Here is a tiny trained network, its code and every weight. The questions are about switching its units off for an input and a target symbol, where a switched-off unit gives its printed mean instead of its output.

import numpy as np


def w(rows, s, z=0):
    codes = np.array(rows[::2]) - 128.0
    scale = np.full(codes.shape[1], s)
    scale[-1] = z or s
    return codes * scale


def norm(h):
    return h / np.sqrt((h * h).mean(-1, keepdims=True) + 1e-5)


def f(y):
    return np.maximum(y, 0)


def softmax(a):
    e = np.exp(a - a.max(-1, keepdims=True))
    return e / e.sum(-1, keepdims=True)


def log_softmax(a):
    a = a - a.max(-1, keepdims=True)
    return a - np.log(np.exp(a).sum(-1, keepdims=True))


def net(x, mask):
    ids = ['αβγδεζμστφψω'.index(c) for c in x.split()]
    T = len(ids)
    res = E[ids] + P[:T]
    u = 0
    for l in range(2):
        q, k, v = (norm(res) @ M[l].T for M in (Q, K, V))
        z = softmax(np.where(np.tri(T) > 0, q @ k.T / 3**0.5, -1e9)) @ v
        res = res + np.where(mask[u], z, O[l][:, -1]) @ O[l][:, :-1]
        u += 1
        y = f(norm(res) @ A[l][:, :-1].T + A[l][:, -1])
        res = res + np.where(mask[u : u + 12], y, B[l][:, -1]) @ B[l][:, :-1]
        u += 12
    return log_softmax(norm(res)[-1] @ U[:, :-1].T + U[:, -1])


Q, K, V, O, A, B = {}, {}, {}, {}, {}, {}
E = w([
[131,147,112,123,110,128],'α',
[113,106,94,114,108,156],'β',
[143,83,104,102,152,140],'γ',
[162,114,134,97,159,137],'δ',
[134,125,151,128,153,169],'ε',
[118,117,102,121,120,169],'ζ',
[127,129,159,138,147,172],'μ',
[120,125,100,122,130,189],'σ',
[107,124,159,162,138,195],'τ',
[186,147,172,162,143,136],'φ',
[86,111,111,135,131,130],'ψ',
[123,112,79,142,69,3],'ω',
],0.0065)
P = w([
[67,192,251,43,85,85],'0',
[163,181,74,130,206,120],'1',
[108,105,125,58,108,91],'2',
[172,148,84,183,182,97],'3',
[148,64,150,130,115,99],'4',
[173,165,67,186,172,137],'5',
],0.0028)
Q[0] = w([
[103,71,253,71,66,71],'L0H1',
[133,112,86,214,145,93],'L0H1',
[118,137,178,121,61,87],'L0H1',
],0.0061)
K[0] = w([
[124,254,94,56,50,154],'L0H1',
[114,76,62,203,151,37],'L0H1',
[179,245,105,38,138,121],'L0H1',
],0.0048)
V[0] = w([
[134,107,242,143,134,218],'L0H1',
[98,23,132,136,174,119],'L0H1',
[4,146,117,161,182,64],'L0H1',
],0.0029)
O[0] = w([
[139,79,131,154,126,73,126],'L0H1',
[82,91,130,102,134,41,3],'L0H1',
[99,166,162,167,253,68,245],'L0H1',
],0.0045,0.00042)
A[0] = w([
[63,126,194,140,20,101,107],'L0N1',
[254,117,142,109,185,154,178],'L0N2',
[113,26,168,51,160,197,125],'L0N3',
[136,213,253,77,122,38,82],'L0N4',
[190,203,85,130,92,100,121],'L0N5',
[105,29,145,44,70,193,8],'L0N6',
[115,125,61,170,149,37,175],'L0N7',
[174,160,73,153,186,17,220],'L0N8',
[206,169,139,105,111,152,68],'L0N9',
[59,159,136,235,213,127,194],'L0N10',
[201,119,102,57,29,195,42],'L0N11',
[163,61,16,25,88,38,150],'L0N12',
],0.0031,0.0013)
B[0] = w([
[155,225,222,67,251,103,175],'L0N1',
[32,125,61,178,14,131,241],'L0N2',
[2,196,203,146,12,123,205],'L0N3',
[158,198,226,29,195,138,191],'L0N4',
[49,65,150,94,122,157,208],'L0N5',
[33,132,227,136,150,85,191],'L0N6',
[196,119,168,108,162,193,202],'L0N7',
[84,77,111,147,146,220,242],'L0N8',
[117,63,144,116,129,41,181],'L0N9',
[185,101,84,63,95,119,250],'L0N10',
[101,24,58,106,163,85,217],'L0N11',
[114,253,213,163,112,163,232],'L0N12',
],0.0026,0.0023)
Q[1] = w([
[48,115,90,158,254,195],'L1H1',
[172,144,76,44,29,172],'L1H1',
[79,241,233,10,139,32],'L1H1',
],0.004)
K[1] = w([
[104,131,122,156,151,41],'L1H1',
[134,109,193,198,159,165],'L1H1',
[62,169,134,1,188,183],'L1H1',
],0.0047)
V[1] = w([
[197,252,141,181,123,16],'L1H1',
[178,147,171,112,26,66],'L1H1',
[67,104,22,129,88,66],'L1H1',
],0.0023)
O[1] = w([
[45,159,137,237,122,66,13],'L1H1',
[73,159,126,198,208,116,42],'L1H1',
[96,253,95,54,127,102,2],'L1H1',
],0.0042,0.00083)
A[1] = w([
[141,137,223,196,90,122,202],'L1N1',
[138,144,75,127,205,133,174],'L1N2',
[126,98,133,129,216,114,146],'L1N3',
[186,182,206,85,120,79,63],'L1N4',
[128,84,162,65,73,151,228],'L1N5',
[99,157,167,117,233,93,176],'L1N6',
[100,122,97,160,150,170,25],'L1N7',
[107,241,206,122,80,92,134],'L1N8',
[188,127,128,117,253,143,54],'L1N9',
[69,209,94,199,184,83,3],'L1N10',
[133,107,125,33,145,117,81],'L1N11',
[116,117,91,71,111,122,112],'L1N12',
],0.0052,0.0019)
B[1] = w([
[68,128,103,77,121,107,209],'L1N1',
[120,147,182,128,167,93,185],'L1N2',
[96,124,129,93,152,89,161],'L1N3',
[25,157,173,116,130,253,171],'L1N4',
[143,161,186,138,133,110,253],'L1N5',
[160,155,115,141,43,199,190],'L1N6',
[137,118,135,135,68,85,157],'L1N7',
[61,124,180,130,155,188,212],'L1N8',
[75,83,97,154,219,117,169],'L1N9',
[241,206,178,180,127,81,140],'L1N10',
[118,93,67,177,103,85,180],'L1N11',
[137,107,146,107,132,91,177],'L1N12',
],0.0056,0.0042)
U = w([
[117,198,55,114,99,128,40],'α',
[124,151,78,70,110,108,22],'β',
[46,167,207,97,105,185,231],'γ',
[103,74,172,78,56,2,98],'δ',
[183,106,151,129,86,143,50],'ε',
[152,121,94,77,105,126,90],'ζ',
[190,92,153,148,108,160,51],'μ',
[162,109,62,68,98,174,176],'σ',
[191,56,162,173,145,196,65],'τ',
[82,46,64,239,47,150,118],'φ',
[99,59,99,142,237,86,248],'ψ',
[166,224,144,224,135,70,163],'ω',
],0.0073,0.0018)

Each question gives the input, a string of symbols that net reads in full, and the target symbol t.
The units are the heads (3 rows each of Q, K, V and O) and the neurons (one row each of A and B). Each row of codes is followed by its name. A weight is (code - 128) times the scale printed after its matrix; where a second scale follows, it is the last column's (O, A, B and U).
mask holds one flag per unit, layer by layer, with each layer's heads first. A switched-off unit (its flag False) gives its mean, the last column of its rows in O or B, instead of its output. The means were averaged over made-up inputs and are rounded, as every weight is.
A unit's drop is (log p(t) with every unit on - log p(t) with that unit switched off) / (log p(t) with every unit on - log p(t) with every unit switched off).
The circuit of an input: a set's keep is (log p(t) with only the set's units on - log p(t) with every unit switched off) / (log p(t) with every unit on - log p(t) with every unit switched off). Starting from the 12 units with the biggest drops (on a tie, the unit counted first), units are removed one at a time, each time the one whose removal leaves the highest keep (on an exact tie, the one counted first), for as long as the keep stays at least 0.8.
units of the circuit, in order: the units of the circuit, biggest drop first
unit that matters most: the unit with the biggest drop
top k neurons: the k neurons with the biggest drops, biggest first
top k neurons in layer l: the k neurons of layer l with the biggest drops, biggest first
input β δ φ α δ δ, target δ: top 3 neurons in layer 0	L0N2, L0N11, L0N9
input ψ α α, target δ: top 2 neurons	L0N11, L1N11
input μ β φ α, target φ: top 2 neurons in layer 1	L1N5, L1N1
input φ ψ α φ, target ψ: unit that matters most	L0N3
input ε ζ τ τ, target τ: units of the circuit, in order	L1H1, L0N10, L0N12, L1N1
input δ α μ γ ω ζ, target ω: units of the circuit, in order	L1H1, L1N10, L0N12
input σ μ ψ δ α ω, target ω: top 3 neurons	L0N12, L1N10, L0N8
input δ α γ δ, target δ: units of the circuit, in order	L0N2, L1N4, L1N8
input φ α ψ φ, target ψ: top 2 neurons	L0N3, L0N8
input σ ε ψ σ, target ψ: top 3 neurons in layer 1	L1N9, L1N2, L1N6
input σ γ ψ ε, target ψ: top 3 neurons	L0N3, L1N9, L1N6
input φ ζ φ, target δ: top 3 neurons	L0N2, L0N12, L0N11
input α ψ ψ, target δ: top 2 neurons	L1N11, L1N5
input μ β β φ φ, target δ: top 2 neurons in layer 1	L1N1, L1N8
input ε φ μ δ, target φ: top neuron	L0N2
input α γ ε α ω β, target ω: top 2 neurons	L1N10, L0N12
input φ φ α β, target φ: top 2 neurons	L1N5, L1N1
input μ δ δ ω, target ω: top 2 neurons	L1N10, L0N12
input ω α ζ ψ α, target δ: top 2 neurons	L0N11, L1N5
input φ β α ω μ α, target ω: top neuron in layer 0	L0N3
input ζ ψ ζ τ, target ψ: top 3 neurons	L1N9, L0N3, L1N6
input ε γ α τ, target τ: top 4 neurons in layer 0	L0N10, L0N3, L0N1, L0N4
input α ε δ δ ω, target γ: top 2 neurons in layer 0	L0N12, L0N2
